Below is a small trained network, with its code and all its weights. Each question gives an input and a class and asks what happens when units are switched off, that is, made to give their printed mean instead of their output.

import numpy as np


def w(rows, s, z=0):
    codes = np.array(rows[::2]) - 128.0
    scale = np.full(codes.shape[1], s)
    scale[-1] = z or s
    return codes * scale


def f(y):
    return np.maximum(y, 0)


def log_softmax(a):
    a = a - a.max(-1, keepdims=True)
    return a - np.log(np.exp(a).sum(-1, keepdims=True))


def net(x, mask):
    res = np.array(x, float).reshape(1, 2) / 4 @ E
    y = f(res @ A[0][:, :-1].T + A[0][:, -1])
    res = res + np.where(mask, y, B[0][:, -1]) @ B[0][:, :-1]
    return log_softmax(res[-1] @ U[:, :-1].T + U[:, -1])


A, B = {}, {}
E = w([
[247,186,141,75,37,129,104,152],'x0',
[132,97,64,99,40,202,242,102],'x1',
],0.014)
A[0] = w([
[184,184,165,121,61,121,100,184,159],'neuron 0',
[82,152,108,97,151,121,120,128,248],'neuron 1',
[184,141,109,152,174,142,162,85,129],'neuron 2',
[149,75,72,70,73,217,157,2,122],'neuron 3',
[184,170,178,69,97,160,106,135,87],'neuron 4',
[145,206,129,126,176,50,25,158,155],'neuron 5',
[190,182,150,134,62,93,112,149,87],'neuron 6',
[192,121,115,133,116,80,144,174,174],'neuron 7',
[146,173,192,129,133,30,46,174,106],'neuron 8',
[81,124,111,49,77,132,229,91,79],'neuron 9',
[143,103,63,87,110,130,221,199,110],'neuron 10',
[57,47,101,152,152,148,110,78,81],'neuron 11',
[103,139,186,148,131,47,81,173,116],'neuron 12',
[130,138,110,124,123,108,194,143,207],'neuron 13',
[86,61,130,193,157,123,125,73,119],'neuron 14',
[139,161,189,156,198,85,105,197,79],'neuron 15',
[44,98,129,204,193,123,152,138,159],'neuron 16',
[24,29,118,204,178,109,157,136,73],'neuron 17',
],0.0099,0.015)
B[0] = w([
[122,175,96,101,129,151,81,66,229],'neuron 0',
[154,141,170,69,248,86,198,2,226],'neuron 1',
[115,151,117,127,130,153,150,146,138],'neuron 2',
[107,98,152,176,150,186,131,126,225],'neuron 3',
[143,163,64,94,41,141,77,140,183],'neuron 4',
[98,95,119,153,155,164,143,114,253],'neuron 5',
[142,150,81,102,65,144,60,118,189],'neuron 6',
[123,154,121,84,124,131,142,80,189],'neuron 7',
[104,108,132,148,136,185,143,165,231],'neuron 8',
[91,104,128,188,113,173,94,186,190],'neuron 9',
[102,97,103,195,159,176,112,133,188],'neuron 10',
[83,110,59,123,83,123,92,134,181],'neuron 11',
[126,63,153,184,187,162,124,161,199],'neuron 12',
[141,155,148,132,211,146,149,98,197],'neuron 13',
[118,120,90,64,75,145,67,117,187],'neuron 14',
[131,83,138,189,123,162,109,215,193],'neuron 15',
[131,135,85,86,130,147,119,113,225],'neuron 16',
[91,117,105,104,62,144,38,150,213],'neuron 17',
],0.012,0.018)
U = w([
[102,134,71,58,76,142,59,115,83],'0',
[96,93,127,247,134,163,131,157,97],'1',
[116,142,143,67,181,122,179,50,255],'2',
[164,103,131,119,114,109,154,147,111],'3',
[122,116,166,126,87,127,137,147,97],'4',
[155,119,112,120,124,103,141,138,93],'5',
[108,153,148,120,112,102,147,144,97],'6',
[97,154,156,114,110,84,157,141,102],'7',
],0.015,0.0085)

Each question gives the input, the list of numbers given to net, and the class t.
The units are the neurons (one row each of A and B). Each row of codes is followed by its name. A weight is (code - 128) times the scale printed after its matrix; where a second scale follows, it is the last column's (A, B and U).
mask holds one flag per neuron, in row order. A switched-off neuron (its flag False) gives its mean, the last column of its row in B, instead of its output. The means were averaged over made-up inputs and are rounded, as every weight is.
A unit's drop is (log p(t) with every unit on - log p(t) with that unit switched off) / (log p(t) with every unit on - log p(t) with every unit switched off).
The circuit of an input: a set's keep is (log p(t) with only the set's units on - log p(t) with every unit switched off) / (log p(t) with every unit on - log p(t) with every unit switched off). Starting from the 12 units with the biggest drops (on a tie, the unit counted first), units are removed one at a time, each time the one whose removal leaves the highest keep (on an exact tie, the one counted first), for as long as the keep stays at least 0.8.
circuit, biggest first: the units of the circuit, biggest drop first
k most important neurons: the k neurons with the biggest drops, biggest first
drop when u is switched off: that unit's drop, to one decimal
input [0,3], class 2: circuit, biggest first => [neuron 15; neuron 17]
input [3,4], class 1: circuit, biggest first => [neuron 3]
input [3,-3], class 2: circuit, biggest first => [neuron 17; neuron 9]
input [3,3], class 2: circuit, biggest first => [neuron 17; neuron 15]
input [-6,-6], class 0: 2 most important neurons => [neuron 14; neuron 17]
input [-7,-7], class 0: 2 most important neurons => [neuron 14; neuron 17]
input [-2,4], class 1: 2 most important neurons => [neuron 9; neuron 0]
input [5,-6], class 1: 2 most important neurons => [neuron 12; neuron 8]
input [-2,-3], class 2: drop when neuron 9 is switched off => 0.3
input [-5,-2], class 0: drop when neuron 17 is switched off => 0.2
